[[14 11 15]
 [20 28 11]
 [12  7 17]
 [16 15 16]
 [18 35 15]]
|
[[20 28 11]
 [12  7 17]]

[[ -4  12   7]
 [-10   0   9]
 [ -3  -5   5]
 [ 13  28  26]
 [ -1  -2   9]]
|
[[-10   0   9]
 [ -3  -5   5]]

[[  8   5   0 -20 -26]
 [ 30  -3   0   1 -35]
 [ -6   5   0 -16 -31]]
|
[[30 -3  0]
 [-6  5  0]]

[[-19 -31 -16 -15]
 [ 15   6  23   1]
 [-31  -6   2  -7]
 [-10 -27 -19   0]
 [  3   9   2  -7]]
|
[[ 15   6  23]
 [-31  -6   2]]

[[ -7   0 -13  18]
 [  1   2  -6  35]
 [  0   8  -3 -13]
 [ -6  -2  -2  26]]
|
[[ 1  2 -6]
 [ 0  8 -3]]

[[  0  14 -10   9]
 [  0   4  -3   3]
 [  0  32 -24  22]
 [  0  26 -19  17]]
|
[[  0   4  -3]
 [  0  32 -24]]

[[  5  24  -7]
 [ 14 -13 -20]
 [  4  24   6]
 [-20 -14   3]
 [ 26   7   9]]
|
[[ 14 -13 -20]
 [  4  24   6]]
---
[[ -6   8  -3  11   9 -35 -29   5]
 [ -6   8  -5  11   6 -35 -28   4]
 [ -7   5  -3  12  12 -33 -28   6]
 [ -6   3  -1  13  16 -30 -28   6]
 [ -6   1  -1  13  19 -29 -26   7]
 [ -6   7  -5  11   8 -33 -28   5]
 [ -8   3  -1  12  17 -30 -27   7]
 [ -7   1   1  13  20 -28 -27   8]
 [ -6   5  -2  12  15 -32 -28   6]
 [ -7   0   1  12  24 -26 -25  10]]
|
[[  5 -29 -35   9  11  -3   8  -6]
 [  4 -28 -35   6  11  -5   8  -6]
 [  6 -28 -33  12  12  -3   5  -7]
 [  6 -28 -30  16  13  -1   3  -6]
 [  7 -26 -29  19  13  -1   1  -6]
 [  5 -28 -33   8  11  -5   7  -6]
 [  7 -27 -30  17  12  -1   3  -8]
 [  8 -27 -28  20  13   1   1  -7]
 [  6 -28 -32  15  12  -2   5  -6]
 [ 10 -25 -26  24  12   1   0  -7]]

[[  7   0  13  11  14  13  14   6  15  16  10  24  17]
 [  1   0   4 -13  -3 -22 -11  -8   1 -17 -12  18   0]
 [  3   0 -36  -8 -11   1  -8 -19 -19  -2  -5  -3 -21]
 [  4   0   0   8  -1   8   8   6   6   9  10   8   8]]
|
[[ 17  24  10  16  15   6  14  13  14  11  13   0   7]
 [  0  18 -12 -17   1  -8 -11 -22  -3 -13   4   0   1]
 [-21  -3  -5  -2 -19 -19  -8   1 -11  -8 -36   0   3]
 [  8   8  10   9   6   6   8   8  -1   8   0   0   4]]

[[ -2  -2   7   9 -15 -14  -5   5   0  -9  -7 -17   8   0   4]
 [  0   7  -7  -9  15  16   3  -4   0  10   1  18  -6  -1  -2]
 [-35   6  -4   0  -9   0   2   1   2  11   0 -17   1   1   3]
 [ 26  -5   4   3   4  -3  -2   1  -2 -10  -1   9   2  -1   0]
 [  7  13  13   2   0   5 -12   4  -3  -5 -16   1   5  -2   1]]
|
[[  4   0   8 -17  -7  -9   0   5  -5 -14 -15   9   7  -2  -2]
 [ -2  -1  -6  18   1  10   0  -4   3  16  15  -9  -7   7   0]
 [  3   1   1 -17   0  11   2   1   2   0  -9   0  -4   6 -35]
 [  0  -1   2   9  -1 -10  -2   1  -2  -3   4   3   4  -5  26]
 [  1  -2   5   1 -16  -5  -3   4 -12   5   0   2  13  13   7]]

[[ -8  -7  11   8  17 -20   9   1]
 [-13 -10  -5  -2  17 -12   8  17]
 [ 23  13  -5 -10 -15  14   1 -31]
 [  8  10  14  10 -14   7 -12 -13]
 [ -8 -13  -1  -5  11  -8   8  18]
 [  3   1 -23 -14 -12  16   5   3]
 [ -6  -6 -18 -13   7   5   0  19]
 [-22 -17   1   4  24 -21  10  27]
 [  3   7   4   6 -12  10 -14  -2]
 [-21 -15   1   1  27 -23   8  27]]
|
[[  1   9 -20  17   8  11  -7  -8]
 [ 17   8 -12  17  -2  -5 -10 -13]
 [-31   1  14 -15 -10  -5  13  23]
 [-13 -12   7 -14  10  14  10   8]
 [ 18   8  -8  11  -5  -1 -13  -8]
 [  3   5  16 -12 -14 -23   1   3]
 [ 19   0   5   7 -13 -18  -6  -6]
 [ 27  10 -21  24   4   1 -17 -22]
 [ -2 -14  10 -12   6   4   7   3]
 [ 27   8 -23  27   1   1 -15 -21]]

[[  2   3  18 -13]
 [  6 -16  18  20]
 [  2   4  33 -22]
 [  0  -3 -19  33]]
|
[[-13  18   3   2]
 [ 20  18 -16   6]
 [-22  33   4   2]
 [ 33 -19  -3   0]]

[[ -3 -11]
 [-14  32]
 [-37  20]
 [ -2  -5]
 [ 12 -13]
 [-29  -1]
 [-17  -9]]
|
[[-11  -3]
 [ 32 -14]
 [ 20 -37]
 [ -5  -2]
 [-13  12]
 [ -1 -29]
 [ -9 -17]]
